Below are the code and all the weights of a small trained network. Each question names an input and a class and asks about switching units off, where a switched-off unit gives its printed mean instead of its output.

import numpy as np


def w(rows, s, z=0):
    codes = np.array(rows[::2]) - 128.0
    scale = np.full(codes.shape[1], s)
    scale[-1] = z or s
    return codes * scale


def f(y):
    return y / 2 * (1 + np.tanh(0.7978845608 * (y + 0.044715 * y**3)))


def log_softmax(a):
    a = a - a.max(-1, keepdims=True)
    return a - np.log(np.exp(a).sum(-1, keepdims=True))


def net(x, mask):
    res = np.array(x, float).reshape(1, 8) / 4 @ E
    y = f(res @ A[0][:, :-1].T + A[0][:, -1])
    res = res + np.where(mask, y, B[0][:, -1]) @ B[0][:, :-1]
    return log_softmax(res[-1] @ U[:, :-1].T + U[:, -1])


A, B = {}, {}
E = w([
[98,97,146,102,174,129,134],'x0',
[108,140,114,114,138,123,138],'x1',
[61,81,52,210,130,219,168],'x2',
[182,16,71,65,63,148,69],'x3',
[99,110,143,119,158,120,116],'x4',
[50,93,196,99,2,153,204],'x5',
[117,107,157,132,148,140,122],'x6',
[119,115,125,122,141,118,122],'x7',
],0.0072)
A[0] = w([
[101,223,227,219,179,103,210,158],'n1',
[108,73,180,143,162,229,147,195],'n2',
[48,113,173,112,45,80,173,18],'n3',
[140,164,196,70,96,51,87,82],'n4',
[82,146,70,106,98,59,106,16],'n5',
[92,154,92,184,113,169,147,98],'n6',
[118,41,87,88,168,96,110,163],'n7',
[156,180,185,88,131,172,92,104],'n8',
[217,183,27,142,102,129,98,102],'n9',
[146,191,140,42,163,118,106,40],'n10',
[67,111,86,198,130,232,132,105],'n11',
[74,154,169,114,109,134,129,77],'n12',
[68,129,161,85,78,148,184,48],'n13',
[149,201,73,133,254,109,141,126],'n14',
[75,161,188,108,57,104,238,97],'n15',
[153,133,209,69,122,70,109,106],'n16',
[156,133,185,84,117,17,155,39],'n17',
[102,138,126,94,82,128,174,7],'n18',
[113,144,169,111,107,74,76,16],'n19',
[80,105,141,127,82,103,155,1],'n20',
],0.0081,0.0038)
B[0] = w([
[38,93,134,28,9,39,87,254],'n1',
[90,132,117,125,120,93,187,187],'n2',
[189,121,188,191,187,227,99,177],'n3',
[50,173,31,222,175,70,204,197],'n4',
[39,247,111,179,114,153,158,114],'n5',
[43,101,42,109,223,63,164,155],'n6',
[137,150,136,83,60,114,110,190],'n7',
[45,129,66,155,179,117,170,148],'n8',
[115,35,177,108,159,115,98,192],'n9',
[167,110,104,231,120,179,160,160],'n10',
[143,221,39,167,189,95,185,200],'n11',
[172,130,119,97,142,111,140,141],'n12',
[222,109,171,155,216,197,53,169],'n13',
[178,130,237,98,133,199,38,224],'n14',
[220,45,184,141,121,168,38,208],'n15',
[133,126,65,170,106,60,167,194],'n16',
[107,225,27,223,132,93,179,176],'n17',
[89,99,131,161,254,141,61,133],'n18',
[154,209,93,154,151,132,143,135],'n19',
[184,164,148,197,198,182,151,134],'n20',
],0.0057,0.0073)
U = w([
[81,168,49,180,224,100,217,88],'0',
[98,98,183,61,165,105,120,239],'1',
[173,122,254,108,225,171,45,2],'2',
[63,85,152,7,93,75,116,155],'3',
],0.0067,0.0041)

Each question gives the input, the list of numbers given to net, and the class t.
The units are the neurons (one row each of A and B). Each row of codes is followed by its name. A weight is (code - 128) times the scale printed after its matrix; where a second scale follows, it is the last column's (A, B and U).
mask holds one flag per neuron, in row order. A switched-off neuron (its flag False) gives its mean, the last column of its row in B, instead of its output. The means were averaged over made-up inputs and are rounded, as every weight is.
A unit's drop is (log p(t) with every unit on - log p(t) with that unit switched off) / (log p(t) with every unit on - log p(t) with every unit switched off).
The circuit of an input: a set's keep is (log p(t) with only the set's units on - log p(t) with every unit switched off) / (log p(t) with every unit on - log p(t) with every unit switched off). Starting from the 12 units with the biggest drops (on a tie, the unit counted first), units are removed one at a time, each time the one whose removal leaves the highest keep (on an exact tie, the one counted first), for as long as the keep stays at least 0.8.
circuit, biggest first: the units of the circuit, biggest drop first
top k neurons: the k neurons with the biggest drops, biggest first
drop when u is switched off: that unit's drop, to one decimal
input [4,-7,-8,2,5,-6,-7,-3], class 0: circuit, biggest first : n4, n17
input [4,-4,-6,-7,7,-2,6,7], class 3: top 2 neurons : n1, n14
input [-6,-3,7,6,5,5,1,8], class 0: top 3 neurons : n11, n1, n14
input [4,-2,6,-8,-7,8,2,-3], class 2: circuit, biggest first : n15
input [-6,-4,6,6,-2,7,3,-7], class 2: circuit, biggest first : n13, n3
input [4,1,-8,-7,3,-3,-2,-7], class 0: top 3 neurons : n4, n17, n10
input [2,8,0,-4,-6,4,-3,5], class 2: circuit, biggest first : n15, n13
input [1,3,-8,5,-2,7,-4,-7], class 0: top 2 neurons : n4, n17
input [6,-7,-4,8,6,8,1,-8], class 2: circuit, biggest first : n3, n13
input [3,-7,-5,0,-7,6,0,5], class 2: top 2 neurons : n15, n3
input [-5,2,-3,2,1,4,-3,-6], class 2: top 3 neurons : n1, n15, n3
input [5,3,8,6,-4,1,-5,-1], class 0: top 2 neurons : n11, n1
input [-6,1,-6,5,6,-3,6,8], class 0: top 2 neurons : n4, n1
input [-1,-3,-6,-8,4,-4,-5,2], class 3: top 3 neurons : n1, n14, n11
input [2,7,-1,-1,-5,-4,-2,5], class 2: top 2 neurons : n14, n1
input [-6,-3,-5,-8,-5,2,-4,6], class 3: drop when n11 is switched off : 0.1
input [1,7,-2,-8,-2,-6,-2,-3], class 3: drop when n1 is switched off : 1.2
input [3,7,-8,-4,8,4,8,6], class 0: drop when n17 is switched off : 0.2
